Here is a tiny trained network, its code and every weight. The questions are about switching its units off for an input and a target symbol, where a switched-off unit gives its printed mean instead of its output.

import numpy as np


def w(rows, s, z=0):
    codes = np.array(rows[::2]) - 128.0
    scale = np.full(codes.shape[1], s)
    scale[-1] = z or s
    return codes * scale


def norm(h):
    return h / np.sqrt((h * h).mean(-1, keepdims=True) + 1e-5)


def f(y):
    return np.maximum(y, 0)


def softmax(a):
    e = np.exp(a - a.max(-1, keepdims=True))
    return e / e.sum(-1, keepdims=True)


def log_softmax(a):
    a = a - a.max(-1, keepdims=True)
    return a - np.log(np.exp(a).sum(-1, keepdims=True))


def net(x, mask):
    ids = ['αγελξτ'.index(c) for c in x.split()]
    T = len(ids)
    res = E[ids] + P[:T]
    u = 0
    for l in range(2):
        q, k, v = (norm(res) @ M[l].T for M in (Q, K, V))
        z = softmax(np.where(np.tri(T) > 0, q @ k.T / 2**0.5, -1e9)) @ v
        res = res + np.where(mask[u], z, O[l][:, -1]) @ O[l][:, :-1]
        u += 1
        y = f(norm(res) @ A[l][:, :-1].T + A[l][:, -1])
        res = res + np.where(mask[u : u + 4], y, B[l][:, -1]) @ B[l][:, :-1]
        u += 4
    return log_softmax(norm(res)[-1] @ U[:, :-1].T + U[:, -1])


Q, K, V, O, A, B = {}, {}, {}, {}, {}, {}
E = w([
[212,188,166,98,123,134],'α',
[67,145,126,163,2,176],'γ',
[69,98,130,101,142,200],'ε',
[132,114,204,88,138,119],'λ',
[114,53,135,161,113,80],'ξ',
[170,117,44,183,134,147],'τ',
],0.017)
P = w([
[166,89,254,108,97,143],'0',
[116,102,178,149,87,170],'1',
[114,140,166,158,103,146],'2',
[142,144,140,133,92,144],'3',
[158,156,120,93,98,122],'4',
[123,190,120,70,122,110],'5',
[157,151,98,66,103,77],'6',
],0.0086)
Q[0] = w([
[179,241,246,91,122,70],'L0H0',
[116,51,166,108,156,103],'L0H0',
],0.013)
K[0] = w([
[255,183,206,89,101,134],'L0H0',
[120,196,63,56,93,101],'L0H0',
],0.014)
V[0] = w([
[249,255,40,115,63,67],'L0H0',
[129,157,96,59,84,250],'L0H0',
],0.0069)
O[0] = w([
[92,161,187,254,135,170,2],'L0H0',
[144,208,229,82,121,180,89],'L0H0',
],0.0077,0.0065)
A[0] = w([
[117,109,57,139,88,70,47],'L0N0',
[63,159,135,121,11,70,66],'L0N1',
[78,57,136,234,148,167,2],'L0N2',
[193,186,58,154,154,125,123],'L0N3',
],0.012,0.0007)
B[0] = w([
[121,152,118,176,183,78,254],'L0N0',
[101,34,128,131,63,178,214],'L0N1',
[216,148,127,104,159,175,174],'L0N2',
[168,130,108,120,11,140,163],'L0N3',
],0.013,0.0087)
Q[1] = w([
[250,51,192,130,92,140],'L1H0',
[96,50,175,2,149,182],'L1H0',
],0.0094)
K[1] = w([
[81,140,86,178,207,91],'L1H0',
[118,7,159,136,162,109],'L1H0',
],0.014)
V[1] = w([
[169,173,237,78,1,114],'L1H0',
[204,60,105,101,111,247],'L1H0',
],0.0088)
O[1] = w([
[160,132,82,254,141,81,109],'L1H0',
[32,57,102,44,178,37,254],'L1H0',
],0.0075,0.0031)
A[1] = w([
[116,247,136,80,72,178,200],'L1N0',
[121,132,43,45,90,144,220],'L1N1',
[191,105,89,128,82,175,3],'L1N2',
[50,120,191,46,122,158,45],'L1N3',
],0.013,0.0011)
B[1] = w([
[136,40,112,171,159,16,177],'L1N0',
[126,128,223,116,152,160,255],'L1N1',
[148,160,83,134,102,163,201],'L1N2',
[103,248,83,112,129,154,226],'L1N3',
],0.012,0.0075)
U = w([
[112,3,130,86,179,11,214],'α',
[215,119,36,111,132,164,127],'γ',
[79,216,161,37,164,83,216],'ε',
[24,111,118,149,22,149,50],'λ',
[116,155,209,245,158,84,197],'ξ',
[99,119,93,145,155,103,5],'τ',
],0.0061,0.002)

Each question gives the input, a string of symbols that net reads in full, and the target symbol t.
The units are the heads (2 rows each of Q, K, V and O) and the neurons (one row each of A and B). Each row of codes is followed by its name. A weight is (code - 128) times the scale printed after its matrix; where a second scale follows, it is the last column's (O, A, B and U).
mask holds one flag per unit, layer by layer, with each layer's heads first. A switched-off unit (its flag False) gives its mean, the last column of its rows in O or B, instead of its output. The means were averaged over made-up inputs and are rounded, as every weight is.
A unit's drop is (log p(t) with every unit on - log p(t) with that unit switched off) / (log p(t) with every unit on - log p(t) with every unit switched off).
The circuit of an input: a set's keep is (log p(t) with only the set's units on - log p(t) with every unit switched off) / (log p(t) with every unit on - log p(t) with every unit switched off). Starting from all 10 units, units are removed one at a time, each time the one whose removal leaves the highest keep (on an exact tie, the one counted first), for as long as the keep stays at least 0.8.
circuit, biggest first: the units of the circuit, biggest drop first
k most important neurons: the k neurons with the biggest drops, biggest first
top k neurons in layer l: the k neurons of layer l with the biggest drops, biggest first
drop when u is switched off: that unit's drop, to one decimal
input τ ξ τ ε ξ ε α, target ξ: top 2 neurons in layer 0 : (L0N1, L0N2)
input τ ξ τ, target α: 3 most important neurons : (L0N2, L1N3, L0N0)
input τ ξ ξ ξ τ ξ, target γ: circuit, biggest first : (L0H0, L0N2)
input α ξ τ α, target α: circuit, biggest first : (L1N0, L1N3)
input ξ ε γ λ ξ, target ε: 3 most important neurons : (L0N3, L1N3, L0N0)
input ξ ξ α γ λ, target ξ: 2 most important neurons : (L1N0, L0N1)
input ξ α ξ α ξ τ α, target α: 4 most important neurons : (L1N0, L0N0, L0N1, L1N3)
input ξ τ ξ ε ξ, target ε: most important neuron : (L1N3)
input α ξ ξ γ ξ, target λ: top 2 neurons in layer 0 : (L0N1, L0N2)
input λ ξ ξ ε, target ε: top 3 neurons in layer 1 : (L1N3, L1N1, L1N0)
input α τ ε, target ε: drop when L1N3 is switched off : 0.2
input λ λ τ ξ ε τ, target α: drop when L0N0 is switched off : 0.6
input τ τ ξ ξ ξ α, target ξ: drop when L1H0 is switched off : 0.2
input γ γ α λ, target ξ: drop when L0H0 is switched off : 1.2
input τ τ ξ ξ ξ γ ξ, target λ: top neuron in layer 0 : (L0N1)
